Here is a tiny trained network, its code and every weight. The questions are about switching its units off for an input and a target symbol, where a switched-off unit gives its printed mean instead of its output.

import numpy as np


def w(rows, s, z=0):
    codes = np.array(rows[::2]) - 128.0
    scale = np.full(codes.shape[1], s)
    scale[-1] = z or s
    return codes * scale


def norm(h):
    return h / np.sqrt((h * h).mean(-1, keepdims=True) + 1e-5)


def f(y):
    return np.maximum(y, 0)


def softmax(a):
    e = np.exp(a - a.max(-1, keepdims=True))
    return e / e.sum(-1, keepdims=True)


def log_softmax(a):
    a = a - a.max(-1, keepdims=True)
    return a - np.log(np.exp(a).sum(-1, keepdims=True))


def net(x, mask):
    ids = ['αβγεζθμπτφψω'.index(c) for c in x.split()]
    T = len(ids)
    res = E[ids] + P[:T]
    u = 0
    for l in range(2):
        r = norm(res)
        for j in range(2):
            rows = slice(3 * j, 3 * j + 3)
            q, k, v = (r @ M[l][rows].T for M in (Q, K, V))
            z = softmax(np.where(np.tri(T) > 0, q @ k.T / 3**0.5, -1e9)) @ v
            o = O[l][rows]
            res = res + np.where(mask[u + j], z, o[:, -1]) @ o[:, :-1]
        u += 2
        y = f(norm(res) @ A[l][:, :-1].T + A[l][:, -1])
        res = res + np.where(mask[u : u + 4], y, B[l][:, -1]) @ B[l][:, :-1]
        u += 4
    return log_softmax(norm(res)[-1] @ U[:, :-1].T + U[:, -1])


Q, K, V, O, A, B = {}, {}, {}, {}, {}, {}
E = w([
[154,148,81,133],'α',
[148,166,170,108],'β',
[156,69,125,91],'γ',
[99,91,94,164],'ε',
[90,144,125,113],'ζ',
[166,147,97,249],'θ',
[97,88,99,111],'μ',
[156,179,192,93],'π',
[106,130,86,65],'τ',
[171,158,88,186],'φ',
[118,143,153,101],'ψ',
[108,112,111,142],'ω',
],0.015)
P = w([
[48,30,3,39],'0',
[60,67,13,52],'1',
[82,100,31,64],'2',
[96,116,58,83],'3',
[106,153,59,89],'4',
[123,163,70,108],'5',
[139,193,100,136],'6',
[158,206,108,128],'7',
[168,212,112,167],'8',
[128,143,24,129],'9',
],0.0034)
Q[0] = w([
[142,172,95,121],'0.h1',
[155,132,173,115],'0.h1',
[146,125,136,149],'0.h1',
[91,249,72,56],'0.h2',
[233,120,70,149],'0.h2',
[137,107,54,137],'0.h2',
],0.016)
K[0] = w([
[104,163,152,144],'0.h1',
[132,98,140,92],'0.h1',
[111,127,118,115],'0.h1',
[118,253,109,148],'0.h2',
[230,133,162,139],'0.h2',
[190,141,91,71],'0.h2',
],0.017)
V[0] = w([
[90,203,140,170],'0.h1',
[103,101,76,188],'0.h1',
[254,238,128,74],'0.h1',
[76,117,171,167],'0.h2',
[213,128,197,119],'0.h2',
[87,210,139,121],'0.h2',
],0.0097)
O[0] = w([
[105,135,125,87,104],'0.h1',
[164,132,76,103,210],'0.h1',
[173,245,188,115,141],'0.h1',
[88,109,156,161,6],'0.h2',
[176,143,192,126,2],'0.h2',
[76,167,128,119,155],'0.h2',
],0.011,0.0048)
A[0] = w([
[147,136,85,196,2],'0.n1',
[129,116,150,120,57],'0.n2',
[137,174,169,108,223],'0.n3',
[140,144,121,249,148],'0.n4',
],0.016,0.001)
B[0] = w([
[166,129,1,191,255],'0.n1',
[109,114,141,132,131],'0.n2',
[102,186,194,53,231],'0.n3',
[217,172,138,242,203],'0.n4',
],0.0095,0.0033)
Q[1] = w([
[161,11,215,62],'1.h1',
[111,165,52,20],'1.h1',
[8,163,25,79],'1.h1',
[139,120,129,181],'1.h2',
[115,120,149,179],'1.h2',
[152,172,78,130],'1.h2',
],0.014)
K[1] = w([
[110,5,183,84],'1.h1',
[111,216,155,92],'1.h1',
[20,209,72,73],'1.h1',
[74,120,128,108],'1.h2',
[69,95,115,129],'1.h2',
[164,157,169,87],'1.h2',
],0.015)
V[1] = w([
[65,147,133,219],'1.h1',
[105,122,138,116],'1.h1',
[178,123,96,142],'1.h1',
[147,96,151,249],'1.h2',
[69,220,109,213],'1.h2',
[46,157,72,161],'1.h2',
],0.016)
O[1] = w([
[18,125,159,98,40],'1.h1',
[102,130,126,157,114],'1.h1',
[163,143,145,59,179],'1.h1',
[191,178,170,242,3],'1.h2',
[78,194,33,249,130],'1.h2',
[50,213,112,137,225],'1.h2',
],0.012,0.0071)
A[1] = w([
[189,145,128,132,5],'1.n1',
[26,83,144,50,253],'1.n2',
[204,33,176,162,193],'1.n3',
[134,10,62,172,163],'1.n4',
],0.011,0.00058)
B[1] = w([
[129,118,190,103,179],'1.n1',
[110,135,216,210,253],'1.n2',
[95,133,254,59,157],'1.n3',
[240,94,101,189,192],'1.n4',
],0.0097,0.0054)
U = w([
[164,213,70,87,114],'α',
[112,180,212,123,4],'β',
[202,31,233,92,194],'γ',
[134,38,96,176,83],'ε',
[2,84,112,102,96],'ζ',
[172,146,161,236,103],'θ',
[127,57,118,160,85],'μ',
[123,175,211,124,27],'π',
[85,120,67,3,236],'τ',
[202,221,115,206,157],'φ',
[11,126,159,190,139],'ψ',
[119,54,100,160,60],'ω',
],0.008,0.0041)

Each question gives the input, a string of symbols that net reads in full, and the target symbol t.
The units are the heads (3 rows each of Q, K, V and O) and the neurons (one row each of A and B). Each row of codes is followed by its name. A weight is (code - 128) times the scale printed after its matrix; where a second scale follows, it is the last column's (O, A, B and U).
mask holds one flag per unit, layer by layer, with each layer's heads first. A switched-off unit (its flag False) gives its mean, the last column of its rows in O or B, instead of its output. The means were averaged over made-up inputs and are rounded, as every weight is.
A unit's drop is (log p(t) with every unit on - log p(t) with that unit switched off) / (log p(t) with every unit on - log p(t) with every unit switched off).
The circuit of an input: a set's keep is (log p(t) with only the set's units on - log p(t) with every unit switched off) / (log p(t) with every unit on - log p(t) with every unit switched off). Starting from all 12 units, units are removed one at a time, each time the one whose removal leaves the highest keep (on an exact tie, the one counted first), for as long as the keep stays at least 0.8.
units of the circuit, in order: the units of the circuit, biggest drop first
unit that matters most: the unit with the biggest drop
top k neurons: the k neurons with the biggest drops, biggest first
heads that matter: for each layer, one digit per head in row order, 1 if its drop is at least 0.15 and else 0, layers parted by /
drop when u is switched off: that unit's drop, to one decimal
input τ α τ φ ζ μ γ α ζ, target ψ: units of the circuit, in order => 0.h2; 1.h1
input φ ε τ φ γ τ, target γ: unit that matters most => 0.h2
input τ ζ τ, target ζ: units of the circuit, in order => 0.h2; 1.n2; 1.h1
input φ θ φ μ, target φ: top 2 neurons => 0.n4; 0.n1
input γ θ φ α θ τ τ τ φ, target τ: units of the circuit, in order => 1.h2; 0.n1
input τ τ φ τ γ ω, target γ: units of the circuit, in order => 1.h2; 0.h2
input α τ τ γ, target γ: heads that matter => 01 / 00
input τ τ τ τ ω τ φ τ, target φ: units of the circuit, in order => 0.n4; 1.h2
input φ β ζ, target ψ: units of the circuit, in order => 0.h2; 1.h1; 1.n2
input τ τ τ ζ, target ζ: heads that matter => 00 / 00
input τ θ τ, target φ: units of the circuit, in order => 1.h2; 0.n4
input τ π τ ζ τ, target ζ: heads that matter => 10 / 11
input τ τ φ τ φ, target τ: heads that matter => 00 / 11
input γ γ ε, target γ: top neuron => 1.n3
input ζ τ ψ, target ψ: drop when 1.h1 is switched off => 0.1
input γ τ ε φ γ τ β α α γ, target γ: drop when 1.n2 is switched off => 0.0
input α φ φ τ ψ γ γ α, target γ: drop when 1.h2 is switched off => 0.8
